Below are the code and all the weights of a small trained network. Each question names an input and a class and asks about switching units off, where a switched-off unit gives its printed mean instead of its output.

import numpy as np


def w(rows, s, z=0):
    codes = np.array(rows[::2]) - 128.0
    scale = np.full(codes.shape[1], s)
    scale[-1] = z or s
    return codes * scale


def f(y):
    return np.maximum(y, 0)


def log_softmax(a):
    a = a - a.max(-1, keepdims=True)
    return a - np.log(np.exp(a).sum(-1, keepdims=True))


def net(x, mask):
    res = np.array(x, float).reshape(1, 5) / 4 @ E
    y = f(res @ A[0][:, :-1].T + A[0][:, -1])
    res = res + np.where(mask, y, B[0][:, -1]) @ B[0][:, :-1]
    return log_softmax(res[-1] @ U[:, :-1].T + U[:, -1])


A, B = {}, {}
E = w([
[231,157,165,214,146],'x0',
[134,129,172,69,242],'x1',
[142,2,114,125,206],'x2',
[78,118,113,139,76],'x3',
[125,131,123,120,131],'x4',
],0.0096)
A[0] = w([
[197,115,132,24,138,253],'neuron 0',
[201,182,17,224,195,60],'neuron 1',
[89,96,43,89,97,85],'neuron 2',
[98,198,195,149,115,136],'neuron 3',
[123,254,115,117,86,58],'neuron 4',
[142,14,132,142,132,119],'neuron 5',
[188,145,205,205,123,166],'neuron 6',
[128,13,70,193,167,56],'neuron 7',
],0.0077,0.0015)
B[0] = w([
[69,174,82,164,88,204],'neuron 0',
[83,76,121,217,87,218],'neuron 1',
[89,182,98,184,133,221],'neuron 2',
[173,239,233,18,119,198],'neuron 3',
[160,120,66,87,35,241],'neuron 4',
[220,120,175,61,54,236],'neuron 5',
[3,125,79,153,177,240],'neuron 6',
[203,178,172,130,105,254],'neuron 7',
],0.0074,0.006)
U = w([
[219,134,201,26,77,3],'0',
[1,91,150,129,148,253],'1',
],0.0082,0.0014)

Each question gives the input, the list of numbers given to net, and the class t.
The units are the neurons (one row each of A and B). Each row of codes is followed by its name. A weight is (code - 128) times the scale printed after its matrix; where a second scale follows, it is the last column's (A, B and U).
mask holds one flag per neuron, in row order. A switched-off neuron (its flag False) gives its mean, the last column of its row in B, instead of its output. The means were averaged over made-up inputs and are rounded, as every weight is.
A unit's drop is (log p(t) with every unit on - log p(t) with that unit switched off) / (log p(t) with every unit on - log p(t) with every unit switched off).
The circuit of an input: a set's keep is (log p(t) with only the set's units on - log p(t) with every unit switched off) / (log p(t) with every unit on - log p(t) with every unit switched off). Starting from all 8 units, units are removed one at a time, each time the one whose removal leaves the highest keep (on an exact tie, the one counted first), for as long as the keep stays at least 0.8.
circuit, biggest first: the units of the circuit, biggest drop first
k most important neurons: the k neurons with the biggest drops, biggest first
drop when u is switched off: that unit's drop, to one decimal
input [8,-6,3,5,-6], class 1: circuit, biggest first	(neuron 6)
input [-5,4,6,1,-4], class 0: 3 most important neurons	(neuron 5; neuron 6; neuron 7)
input [-4,2,5,-3,-4], class 0: 3 most important neurons	(neuron 5; neuron 6; neuron 7)
input [6,-8,4,1,-7], class 1: 3 most important neurons	(neuron 6; neuron 1; neuron 3)
input [-4,-3,7,4,5], class 0: 3 most important neurons	(neuron 5; neuron 7; neuron 6)
input [5,3,-3,5,-3], class 1: 3 most important neurons	(neuron 6; neuron 5; neuron 7)
input [-6,3,-8,7,3], class 0: 3 most important neurons	(neuron 3; neuron 4; neuron 6)
input [1,8,6,4,0], class 0: 3 most important neurons	(neuron 5; neuron 6; neuron 7)
input [6,8,-1,1,6], class 1: drop when neuron 5 is switched off	0.1
input [-3,5,6,4,-7], class 0: drop when neuron 6 is switched off	0.2
input [6,6,-1,-7,5], class 1: drop when neuron 4 is switched off	0.0
input [-2,-6,7,2,-7], class 0: drop when neuron 7 is switched off	0.1
